Below are the code and all the weights of a small trained network. Each question names an input and a class and asks about switching units off, where a switched-off unit gives its printed mean instead of its output.

import numpy as np


def w(rows, s, z=0):
    codes = np.array(rows[::2]) - 128.0
    scale = np.full(codes.shape[1], s)
    scale[-1] = z or s
    return codes * scale


def f(y):
    return np.maximum(y, 0)


def log_softmax(a):
    a = a - a.max(-1, keepdims=True)
    return a - np.log(np.exp(a).sum(-1, keepdims=True))


def net(x, mask):
    res = np.array(x, float).reshape(1, 6) / 4 @ E
    y = f(res @ A[0][:, :-1].T + A[0][:, -1])
    res = res + np.where(mask, y, B[0][:, -1]) @ B[0][:, :-1]
    return log_softmax(res[-1] @ U[:, :-1].T + U[:, -1])


A, B = {}, {}
E = w([
[204,178,112,224,70,54,149,182,101],'x0',
[142,113,86,219,159,220,254,80,57],'x1',
[78,121,91,171,197,193,252,114,106],'x2',
[148,163,94,130,132,166,112,161,122],'x3',
[161,152,101,122,164,171,137,201,150],'x4',
[138,76,87,140,132,113,117,104,160],'x5',
],0.0055)
A[0] = w([
[29,82,84,114,152,240,199,80,88,210],'N0',
[173,142,141,68,42,61,128,173,147,142],'N1',
[165,102,137,110,86,198,88,112,99,108],'N2',
[119,100,170,64,116,196,80,95,182,136],'N3',
[145,78,196,2,166,206,82,156,182,125],'N4',
[67,124,90,126,163,213,208,44,127,4],'N5',
[160,119,83,246,113,101,150,151,97,140],'N6',
[81,136,91,147,105,85,191,189,146,129],'N7',
[48,112,164,39,142,198,40,113,170,203],'N8',
],0.0047,0.0016)
B[0] = w([
[174,159,130,56,186,144,87,120,101,254],'N0',
[201,141,116,117,170,102,81,37,195,198],'N1',
[129,106,144,160,83,201,131,148,91,147],'N2',
[85,56,149,151,117,130,171,216,118,191],'N3',
[57,117,117,198,94,159,124,142,158,212],'N4',
[197,139,107,101,196,45,76,114,203,208],'N5',
[93,86,223,166,116,133,204,214,116,194],'N6',
[107,67,147,139,77,160,165,181,117,155],'N7',
[68,3,85,171,43,160,137,214,80,233],'N8',
],0.0058,0.0048)
U = w([
[92,103,140,254,46,89,141,221,142,253],'0',
[54,51,90,179,119,239,216,130,76,100],'1',
[237,194,95,51,220,75,80,72,181,73],'2',
],0.0042,0.00049)

Each question gives the input, the list of numbers given to net, and the class t.
The units are the neurons (one row each of A and B). Each row of codes is followed by its name. A weight is (code - 128) times the scale printed after its matrix; where a second scale follows, it is the last column's (A, B and U).
mask holds one flag per neuron, in row order. A switched-off neuron (its flag False) gives its mean, the last column of its row in B, instead of its output. The means were averaged over made-up inputs and are rounded, as every weight is.
A unit's drop is (log p(t) with every unit on - log p(t) with that unit switched off) / (log p(t) with every unit on - log p(t) with every unit switched off).
unit that matters most: the unit with the biggest drop
top k neurons: the k neurons with the biggest drops, biggest first
drop when u is switched off: that unit's drop, to one decimal
input [-2,7,8,-4,0,1], class 2: top 3 neurons -> N5, N0, N8
input [8,-5,-5,-4,-6,-1], class 2: unit that matters most -> N1
input [8,-8,-1,-2,-7,0], class 2: top 2 neurons -> N1, N8
input [8,-3,-6,-5,-1,-8], class 2: top 2 neurons -> N1, N8
input [-1,8,4,5,-3,-3], class 2: top 3 neurons -> N5, N0, N8
input [-7,3,5,-1,7,-7], class 2: top 3 neurons -> N5, N0, N6
input [-3,6,3,3,-2,0], class 2: top 3 neurons -> N5, N0, N8
input [-8,4,5,3,3,-7], class 2: drop when N8 is switched off -> -0.1
input [-6,4,2,1,-6,6], class 2: drop when N1 is switched off -> -0.1
input [-5,4,7,7,7,4], class 2: drop when N0 is switched off -> 0.2
input [-5,-5,-7,7,1,-1], class 0: drop when N4 is switched off -> 0.1
